Below is a small trained network, with its code and all its weights. Each question gives an input and a class and asks what happens when units are switched off, that is, made to give their printed mean instead of their output.

import numpy as np


def w(rows, s, z=0):
    codes = np.array(rows[::2]) - 128.0
    scale = np.full(codes.shape[1], s)
    scale[-1] = z or s
    return codes * scale


def f(y):
    return y / 2 * (1 + np.tanh(0.7978845608 * (y + 0.044715 * y**3)))


def log_softmax(a):
    a = a - a.max(-1, keepdims=True)
    return a - np.log(np.exp(a).sum(-1, keepdims=True))


def net(x, mask):
    res = np.array(x, float).reshape(1, 6) / 4 @ E
    y = f(res @ A[0][:, :-1].T + A[0][:, -1])
    res = res + np.where(mask, y, B[0][:, -1]) @ B[0][:, :-1]
    return log_softmax(res[-1] @ U[:, :-1].T + U[:, -1])


A, B = {}, {}
E = w([
[128,129,128,127],'x0',
[138,67,255,100],'x1',
[120,236,184,142],'x2',
[176,94,144,254],'x3',
[129,129,125,126],'x4',
[226,161,124,55],'x5',
],0.0086)
A[0] = w([
[134,76,193,108,79],'neuron 1',
[108,133,126,95,112],'neuron 2',
[166,128,138,186,159],'neuron 3',
[77,135,103,77,97],'neuron 4',
[131,158,61,143,12],'neuron 5',
[111,46,82,108,115],'neuron 6',
[4,72,135,136,126],'neuron 7',
[92,141,133,80,119],'neuron 8',
[136,109,139,180,169],'neuron 9',
[65,145,105,92,93],'neuron 10',
[176,130,131,116,89],'neuron 11',
[37,108,140,139,116],'neuron 12',
[121,192,207,130,92],'neuron 13',
[66,121,130,173,95],'neuron 14',
[209,134,114,84,53],'neuron 15',
[109,212,170,130,208],'neuron 16',
[85,136,114,81,54],'neuron 17',
[157,160,50,178,109],'neuron 18',
[193,132,128,100,71],'neuron 19',
[72,110,139,147,63],'neuron 20',
[82,115,130,146,101],'neuron 21',
[143,111,150,172,45],'neuron 22',
[76,124,132,109,52],'neuron 23',
[134,37,105,97,51],'neuron 24',
[132,108,164,120,119],'neuron 25',
[155,104,184,109,112],'neuron 26',
[131,96,194,132,80],'neuron 27',
[97,156,90,64,98],'neuron 28',
[204,139,145,85,75],'neuron 29',
[156,22,93,79,125],'neuron 30',
[127,145,214,125,82],'neuron 31',
[200,131,106,207,156],'neuron 32',
[32,146,162,165,85],'neuron 33',
[64,118,103,67,96],'neuron 34',
[128,98,178,117,90],'neuron 35',
[73,138,134,71,176],'neuron 36',
[125,151,72,135,3],'neuron 37',
[130,159,73,139,136],'neuron 38',
[130,64,189,103,66],'neuron 39',
],0.011,0.002)
B[0] = w([
[15,124,97,75,203],'neuron 1',
[135,120,168,140,153],'neuron 2',
[155,55,205,127,198],'neuron 3',
[131,72,165,133,195],'neuron 4',
[26,130,102,71,198],'neuron 5',
[162,158,98,209,213],'neuron 6',
[197,203,115,69,245],'neuron 7',
[138,38,186,181,181],'neuron 8',
[163,101,170,69,184],'neuron 9',
[133,94,161,109,187],'neuron 10',
[165,149,127,42,149],'neuron 11',
[194,170,140,49,196],'neuron 12',
[80,140,101,226,213],'neuron 13',
[186,164,139,63,187],'neuron 14',
[176,154,129,77,203],'neuron 15',
[150,141,138,239,236],'neuron 16',
[143,95,178,123,174],'neuron 17',
[38,94,136,83,253],'neuron 18',
[200,182,85,65,174],'neuron 19',
[161,159,104,73,158],'neuron 20',
[166,165,110,88,153],'neuron 21',
[132,110,167,99,156],'neuron 22',
[146,120,155,86,145],'neuron 23',
[107,172,87,229,201],'neuron 24',
[78,128,115,111,152],'neuron 25',
[71,172,118,87,184],'neuron 26',
[80,124,114,95,183],'neuron 27',
[109,84,146,160,219],'neuron 28',
[175,163,102,100,202],'neuron 29',
[164,153,117,253,241],'neuron 30',
[63,140,98,153,193],'neuron 31',
[132,71,197,90,248],'neuron 32',
[194,193,109,113,207],'neuron 33',
[159,79,156,137,212],'neuron 34',
[71,128,100,105,169],'neuron 35',
[158,90,197,165,212],'neuron 36',
[69,122,108,91,173],'neuron 37',
[20,135,115,124,204],'neuron 38',
[42,114,79,115,209],'neuron 39',
],0.007,0.0055)
U = w([
[33,144,93,70,96],'0',
[236,214,109,50,95],'1',
[168,36,226,124,74],'2',
[143,195,94,249,78],'3',
[144,143,131,124,255],'4',
],0.011,0.009)

Each question gives the input, the list of numbers given to net, and the class t.
The units are the neurons (one row each of A and B). Each row of codes is followed by its name. A weight is (code - 128) times the scale printed after its matrix; where a second scale follows, it is the last column's (A, B and U).
mask holds one flag per neuron, in row order. A switched-off neuron (its flag False) gives its mean, the last column of its row in B, instead of its output. The means were averaged over made-up inputs and are rounded, as every weight is.
A unit's drop is (log p(t) with every unit on - log p(t) with that unit switched off) / (log p(t) with every unit on - log p(t) with every unit switched off).
The circuit of an input: a set's keep is (log p(t) with only the set's units on - log p(t) with every unit switched off) / (log p(t) with every unit on - log p(t) with every unit switched off). Starting from the 12 units with the biggest drops (on a tie, the unit counted first), units are removed one at a time, each time the one whose removal leaves the highest keep (on an exact tie, the one counted first), for as long as the keep stays at least 0.8.
circuit, biggest first: the units of the circuit, biggest drop first
most important unit: the unit with the biggest drop
top k neurons: the k neurons with the biggest drops, biggest first
drop of u: that unit's drop, to one decimal
input [6,-7,5,2,-8,-5], class 0: most important unit	neuron 18
input [-1,0,-6,-6,3,-6], class 1: circuit, biggest first	[neuron 7; neuron 12]
input [6,-7,8,8,-8,-2], class 2: circuit, biggest first	[neuron 32; neuron 3]
input [-1,4,-7,-4,-3,0], class 3: top 2 neurons	[neuron 30; neuron 24]
input [4,2,8,-7,-8,7], class 3: circuit, biggest first	[neuron 13; neuron 16]
input [-2,3,-8,1,-6,7], class 3: top 2 neurons	[neuron 30; neuron 24]
input [0,0,2,8,5,6], class 2: top 3 neurons	[neuron 32; neuron 3; neuron 7]
input [-5,-8,6,7,3,4], class 0: circuit, biggest first	[neuron 18; neuron 5]
input [5,5,-7,-3,-5,7], class 1: top 3 neurons	[neuron 19; neuron 15; neuron 29]
input [8,-5,8,-7,3,4], class 3: top 2 neurons	[neuron 16; neuron 13]
input [5,7,8,-2,-2,2], class 3: top 3 neurons	[neuron 16; neuron 13; neuron 18]
input [0,4,5,4,-2,-1], class 3: top 4 neurons	[neuron 13; neuron 18; neuron 16; neuron 31]
input [1,5,1,-7,-3,-6], class 2: top 2 neurons	[neuron 36; neuron 8]
input [-5,6,-7,-1,-1,7], class 1: circuit, biggest first	[neuron 19]
input [8,-7,-7,-7,-8,-4], class 4: drop of neuron 38	-0.1
input [-8,3,-8,-2,-7,-2], class 3: drop of neuron 30	0.1
input [-6,-8,-7,3,-6,-4], class 0: drop of neuron 5	0.3
input [7,5,8,5,1,-4], class 3: drop of neuron 9	-0.1
